Here is a tiny trained network, its code and every weight. The questions are about switching its units off for an input and a class, where a switched-off unit gives its printed mean instead of its output.

import numpy as np


def w(rows, s, z=0):
    codes = np.array(rows[::2]) - 128.0
    scale = np.full(codes.shape[1], s)
    scale[-1] = z or s
    return codes * scale


def f(y):
    return y / 2 * (1 + np.tanh(0.7978845608 * (y + 0.044715 * y**3)))


def log_softmax(a):
    a = a - a.max(-1, keepdims=True)
    return a - np.log(np.exp(a).sum(-1, keepdims=True))


def net(x, mask):
    res = np.array(x, float).reshape(1, 8) / 4 @ E
    y = f(res @ A[0][:, :-1].T + A[0][:, -1])
    res = res + np.where(mask, y, B[0][:, -1]) @ B[0][:, :-1]
    return log_softmax(res[-1] @ U[:, :-1].T + U[:, -1])


A, B = {}, {}
E = w([
[214,212,109,195,146,117],'x0',
[74,220,93,137,174,138],'x1',
[112,76,202,187,154,95],'x2',
[127,159,170,158,55,157],'x3',
[110,167,189,93,173,82],'x4',
[151,174,136,84,90,157],'x5',
[28,172,119,153,105,143],'x6',
[135,148,80,122,86,2],'x7',
],0.0093)
A[0] = w([
[126,48,244,193,93,241,163],'neuron 1',
[158,29,106,61,156,71,179],'neuron 2',
[172,146,21,93,43,161,180],'neuron 3',
[203,193,132,131,165,196,185],'neuron 4',
[105,218,138,233,127,97,182],'neuron 5',
[171,155,168,48,134,84,254],'neuron 6',
[173,152,48,251,190,159,169],'neuron 7',
[123,59,166,98,210,77,144],'neuron 8',
[79,144,127,210,128,23,169],'neuron 9',
[2,142,78,55,133,189,173],'neuron 10',
],0.0073,0.0045)
B[0] = w([
[82,11,225,223,108,231,254],'neuron 1',
[164,46,162,35,118,69,215],'neuron 2',
[192,152,48,108,35,179,224],'neuron 3',
[229,224,172,158,177,213,199],'neuron 4',
[77,201,90,229,181,93,224],'neuron 5',
[174,170,211,95,83,42,203],'neuron 6',
[205,83,39,208,220,161,213],'neuron 7',
[135,35,163,66,133,62,189],'neuron 8',
[16,115,76,179,156,2,214],'neuron 9',
[7,171,110,32,118,231,224],'neuron 10',
],0.0063,0.008)
U = w([
[82,161,51,213,147,40,158],'0',
[27,142,74,49,104,169,231],'1',
[202,122,59,91,1,123,95],'2',
[151,242,200,124,133,119,33],'3',
[219,128,68,168,190,186,9],'4',
[154,57,181,54,153,17,251],'5',
[92,45,235,196,110,172,125],'6',
],0.0084,0.0015)

Each question gives the input, the list of numbers given to net, and the class t.
The units are the neurons (one row each of A and B). Each row of codes is followed by its name. A weight is (code - 128) times the scale printed after its matrix; where a second scale follows, it is the last column's (A, B and U).
mask holds one flag per neuron, in row order. A switched-off neuron (its flag False) gives its mean, the last column of its row in B, instead of its output. The means were averaged over made-up inputs and are rounded, as every weight is.
A unit's drop is (log p(t) with every unit on - log p(t) with that unit switched off) / (log p(t) with every unit on - log p(t) with every unit switched off).
The circuit of an input: a set's keep is (log p(t) with only the set's units on - log p(t) with every unit switched off) / (log p(t) with every unit on - log p(t) with every unit switched off). Starting from all 10 units, units are removed one at a time, each time the one whose removal leaves the highest keep (on an exact tie, the one counted first), for as long as the keep stays at least 0.8.
units of the circuit, in order: the units of the circuit, biggest drop first
k most important neurons: the k neurons with the biggest drops, biggest first
drop when u is switched off: that unit's drop, to one decimal
input [6,-5,8,-4,3,1,3,3], class 0: 2 most important neurons -> neuron 9; neuron 5
input [2,-7,4,4,-1,1,7,5], class 0: units of the circuit, in order -> neuron 9; neuron 5
input [6,1,5,4,3,-7,2,-4], class 0: units of the circuit, in order -> neuron 5
input [2,1,-8,0,6,-1,-4,-2], class 3: units of the circuit, in order -> neuron 6; neuron 4
input [4,-2,0,3,-7,3,3,-4], class 4: units of the circuit, in order -> neuron 7; neuron 4
input [4,-4,-2,-7,-4,-4,-1,6], class 5: 2 most important neurons -> neuron 2; neuron 5
input [4,5,3,7,5,4,-5,7], class 0: 2 most important neurons -> neuron 9; neuron 5
input [-1,-5,8,-7,-3,-6,-1,0], class 5: 2 most important neurons -> neuron 2; neuron 8
input [0,6,-6,8,-6,-3,1,-4], class 4: 3 most important neurons -> neuron 7; neuron 4; neuron 9
input [3,1,7,-8,0,0,4,-2], class 0: 2 most important neurons -> neuron 1; neuron 9
input [5,2,6,5,4,-7,1,-3], class 0: 2 most important neurons -> neuron 5; neuron 9
input [5,-2,-5,-6,8,5,-3,-5], class 3: 2 most important neurons -> neuron 6; neuron 4
input [1,5,-2,-5,5,1,-2,-4], class 3: drop when neuron 3 is switched off -> 0.1
input [5,7,8,5,1,6,-8,-4], class 4: most important neuron -> neuron 7
input [3,-2,7,6,0,-6,0,5], class 0: drop when neuron 5 is switched off -> 0.0
input [4,8,-7,-8,1,-6,2,-2], class 4: drop when neuron 4 is switched off -> 0.3
